Below is a small trained network, with its code and all its weights. Each question gives an input and a class and asks what happens when units are switched off, that is, made to give their printed mean instead of their output.

import numpy as np


def w(rows, s, z=0):
    codes = np.array(rows[::2]) - 128.0
    scale = np.full(codes.shape[1], s)
    scale[-1] = z or s
    return codes * scale


def norm(h):
    return h / np.sqrt((h * h).mean(-1, keepdims=True) + 1e-5)


def f(y):
    return np.maximum(y, 0)


def log_softmax(a):
    a = a - a.max(-1, keepdims=True)
    return a - np.log(np.exp(a).sum(-1, keepdims=True))


def net(x, mask):
    res = np.array(x, float).reshape(1, 8) / 4 @ E
    u = 0
    for l in range(3):
        y = f(norm(res) @ A[l][:, :-1].T + A[l][:, -1])
        res = res + np.where(mask[u : u + 8], y, B[l][:, -1]) @ B[l][:, :-1]
        u += 8
    return log_softmax(norm(res)[-1] @ U[:, :-1].T + U[:, -1])


A, B = {}, {}
E = w([
[161,191,146],'x0',
[105,58,203],'x1',
[157,157,88],'x2',
[162,86,130],'x3',
[124,82,181],'x4',
[137,133,208],'x5',
[143,182,91],'x6',
[254,89,161],'x7',
],0.008)
A[0] = w([
[127,88,202,6],'0.n0',
[75,69,192,96],'0.n1',
[254,181,83,108],'0.n2',
[32,78,135,149],'0.n3',
[197,134,93,74],'0.n4',
[29,113,42,60],'0.n5',
[116,215,38,63],'0.n6',
[107,111,53,183],'0.n7',
],0.0079,0.002)
B[0] = w([
[232,3,167,166],'0.n0',
[65,168,101,195],'0.n1',
[226,126,83,251],'0.n2',
[116,21,140,222],'0.n3',
[98,196,143,181],'0.n4',
[182,152,81,239],'0.n5',
[123,154,177,253],'0.n6',
[182,126,84,213],'0.n7',
],0.0058,0.0042)
A[1] = w([
[54,126,114,158],'1.n0',
[92,101,83,25],'1.n1',
[156,97,130,214],'1.n2',
[207,168,194,201],'1.n3',
[12,206,113,164],'1.n4',
[141,142,35,79],'1.n5',
[135,154,74,111],'1.n6',
[94,116,198,249],'1.n7',
],0.011,0.0013)
B[1] = w([
[160,182,70,199],'1.n0',
[135,173,85,175],'1.n1',
[106,91,31,186],'1.n2',
[101,134,174,249],'1.n3',
[70,254,158,253],'1.n4',
[109,97,154,250],'1.n5',
[49,94,146,215],'1.n6',
[103,107,211,192],'1.n7',
],0.0076,0.0047)
A[2] = w([
[125,69,34,91],'2.n0',
[195,45,158,251],'2.n1',
[123,81,39,87],'2.n2',
[75,156,2,135],'2.n3',
[91,119,64,178],'2.n4',
[38,141,88,103],'2.n5',
[202,126,78,119],'2.n6',
[83,97,62,114],'2.n7',
],0.0097,0.0025)
B[2] = w([
[153,118,1,196],'2.n0',
[27,210,116,233],'2.n1',
[221,50,54,190],'2.n2',
[82,73,118,255],'2.n3',
[84,118,42,199],'2.n4',
[113,74,143,212],'2.n5',
[220,210,246,191],'2.n6',
[33,89,169,186],'2.n7',
],0.0048,0.0055)
U = w([
[133,35,223,212],'0',
[71,182,157,52],'1',
[112,101,57,3],'2',
[250,166,139,138],'3',
[177,190,95,177],'4',
[58,111,90,76],'5',
[43,235,68,128],'6',
[178,58,35,161],'7',
],0.017,0.0058)

Each question gives the input, the list of numbers given to net, and the class t.
The units are the neurons (one row each of A and B). Each row of codes is followed by its name. A weight is (code - 128) times the scale printed after its matrix; where a second scale follows, it is the last column's (A, B and U).
mask holds one flag per neuron, layer by layer. A switched-off neuron (its flag False) gives its mean, the last column of its row in B, instead of its output. The means were averaged over made-up inputs and are rounded, as every weight is.
A unit's drop is (log p(t) with every unit on - log p(t) with that unit switched off) / (log p(t) with every unit on - log p(t) with every unit switched off).
top k neurons: the k neurons with the biggest drops, biggest first
top k neurons in layer l: the k neurons of layer l with the biggest drops, biggest first
drop when u is switched off: that unit's drop, to one decimal
input [-5,2,-7,2,3,-7,3,-5], class 7: top neuron -> (0.n3)
input [1,-5,-1,0,7,-7,7,-1], class 7: top 2 neurons in layer 2 -> (2.n1 2.n2)
input [-8,6,-6,-7,1,-7,5,-2], class 7: top 2 neurons in layer 0 -> (0.n3 0.n5)
input [-3,-7,-4,-6,0,-7,8,5], class 7: top 2 neurons -> (1.n4 1.n6)
input [4,2,3,6,8,8,7,-6], class 0: top 2 neurons -> (0.n0 1.n7)
input [4,1,5,-2,6,-5,2,2], class 3: top 2 neurons -> (0.n2 2.n6)
input [5,4,4,8,-3,4,-1,-3], class 0: top 2 neurons in layer 1 -> (1.n7 1.n4)
input [4,-7,1,-6,5,5,-1,1], class 3: top 2 neurons in layer 0 -> (0.n2 0.n1)
input [-8,5,-1,5,8,-6,6,-2], class 7: top 2 neurons in layer 2 -> (2.n2 2.n0)
input [-8,6,-6,-2,3,-6,7,0], class 7: top 2 neurons in layer 2 -> (2.n2 2.n0)
input [-2,8,6,-2,-5,-8,-5,-5], class 7: top 3 neurons in layer 2 -> (2.n2 2.n1 2.n0)
input [-5,8,2,-1,-7,-3,3,0], class 7: drop when 2.n0 is switched off -> 0.0
input [-8,1,4,-4,7,-5,7,1], class 7: drop when 2.n2 is switched off -> 0.2
